Below are the code and all the weights of a small trained network. Each question names an input and a class and asks about switching units off, where a switched-off unit gives its printed mean instead of its output.

import numpy as np


def w(rows, s, z=0):
    codes = np.array(rows[::2]) - 128.0
    scale = np.full(codes.shape[1], s)
    scale[-1] = z or s
    return codes * scale


def f(y):
    return np.maximum(y, 0)


def log_softmax(a):
    a = a - a.max(-1, keepdims=True)
    return a - np.log(np.exp(a).sum(-1, keepdims=True))


def net(x, mask):
    res = np.array(x, float).reshape(1, 4) / 4 @ E
    y = f(res @ A[0][:, :-1].T + A[0][:, -1])
    res = res + np.where(mask, y, B[0][:, -1]) @ B[0][:, :-1]
    return log_softmax(res[-1] @ U[:, :-1].T + U[:, -1])


A, B = {}, {}
E = w([
[250,91,66,41,96,85,61,123,81,83,151,53],'x0',
[141,160,188,114,146,120,92,133,239,168,75,103],'x1',
[132,124,67,119,141,128,255,187,120,188,183,111],'x2',
[214,42,122,173,120,122,148,176,86,171,111,213],'x3',
],0.0055)
A[0] = w([
[195,102,99,120,118,129,111,115,31,85,137,148,65],'N0',
[157,122,191,167,136,128,55,125,171,136,91,176,149],'N1',
[2,141,158,207,132,137,158,128,122,116,134,203,255],'N2',
[73,158,140,66,128,123,38,103,142,38,129,48,237],'N3',
[188,124,118,69,130,119,119,149,132,121,151,101,78],'N4',
[71,136,88,127,129,126,220,140,86,133,164,116,236],'N5',
[97,146,132,116,122,131,126,117,179,146,116,100,213],'N6',
[116,131,139,132,123,129,82,115,151,114,107,127,212],'N7',
[88,153,163,134,131,136,174,128,204,186,117,119,203],'N8',
],0.017,0.0013)
B[0] = w([
[99,131,37,142,141,112,164,182,151,147,147,128,205],'N0',
[167,114,108,147,77,116,80,108,106,107,90,192,198],'N1',
[159,126,134,183,113,139,109,49,137,187,60,84,252],'N2',
[142,134,160,59,146,157,140,87,84,90,155,4,225],'N3',
[121,128,117,191,136,130,122,112,133,163,96,120,178],'N4',
[137,124,35,93,109,129,113,119,100,89,144,111,217],'N5',
[127,124,157,123,159,121,132,168,157,124,142,105,172],'N6',
[143,139,147,108,125,146,126,91,123,128,127,132,167],'N7',
[108,126,81,165,169,111,164,182,136,159,148,94,210],'N8',
],0.019,0.014)
U = w([
[140,157,247,98,147,158,118,101,128,110,130,108,2],'0',
[96,139,193,106,118,138,134,131,135,113,148,164,5],'1',
[144,115,151,128,80,113,87,124,124,100,108,213,124],'2',
[86,126,108,130,158,92,164,219,160,131,184,142,130],'3',
[141,131,102,99,129,143,138,118,96,104,154,103,231],'4',
[139,125,122,175,117,122,118,106,146,168,81,133,173],'5',
],0.011,0.00098)

Each question gives the input, the list of numbers given to net, and the class t.
The units are the neurons (one row each of A and B). Each row of codes is followed by its name. A weight is (code - 128) times the scale printed after its matrix; where a second scale follows, it is the last column's (A, B and U).
mask holds one flag per neuron, in row order. A switched-off neuron (its flag False) gives its mean, the last column of its row in B, instead of its output. The means were averaged over made-up inputs and are rounded, as every weight is.
A unit's drop is (log p(t) with every unit on - log p(t) with that unit switched off) / (log p(t) with every unit on - log p(t) with every unit switched off).
The circuit of an input: a set's keep is (log p(t) with only the set's units on - log p(t) with every unit switched off) / (log p(t) with every unit on - log p(t) with every unit switched off). Starting from all 9 units, units are removed one at a time, each time the one whose removal leaves the highest keep (on an exact tie, the one counted first), for as long as the keep stays at least 0.8.
units of the circuit, in order: the units of the circuit, biggest drop first
unit that matters most: the unit with the biggest drop
top k neurons: the k neurons with the biggest drops, biggest first
drop of u: that unit's drop, to one decimal
input [7,2,-1,5], class 3: units of the circuit, in order -> [N2 N0]
input [3,3,-2,4], class 2: unit that matters most -> N2
input [1,1,-1,0], class 0: units of the circuit, in order -> [N5 N0 N8]
input [2,4,0,7], class 2: units of the circuit, in order -> [N2 N8 N3]
input [3,7,2,-4], class 0: units of the circuit, in order -> [N5 N3]
input [7,-4,7,2], class 3: top 2 neurons -> [N0 N2]
input [-6,7,8,-2], class 3: top 2 neurons -> [N8 N6]
input [3,-7,1,-2], class 3: top 2 neurons -> [N0 N2]
input [3,-3,5,-1], class 3: units of the circuit, in order -> [N2 N3]
input [5,7,-2,7], class 2: top 2 neurons -> [N2 N1]
input [-3,1,-5,8], class 2: units of the circuit, in order -> [N1 N8]
input [-5,-8,4,0], class 5: top 2 neurons -> [N2 N3]
input [6,2,1,2], class 3: top 2 neurons -> [N2 N0]
input [0,8,-4,5], class 2: unit that matters most -> N1
input [0,1,8,-3], class 3: top 2 neurons -> [N3 N2]
input [4,0,7,8], class 3: top 2 neurons -> [N2 N0]
input [-3,3,7,-5], class 3: top 2 neurons -> [N8 N3]
input [1,1,-4,-1], class 0: top 2 neurons -> [N5 N0]
input [1,6,-1,7], class 2: top 2 neurons -> [N2 N1]
input [3,2,3,-7], class 0: unit that matters most -> N0
input [2,7,-5,5], class 2: drop of N1 -> 0.2
input [5,-5,8,5], class 3: drop of N0 -> 0.4
input [2,-8,-6,7], class 3: drop of N0 -> 0.3
input [7,4,2,-4], class 0: drop of N5 -> 0.3
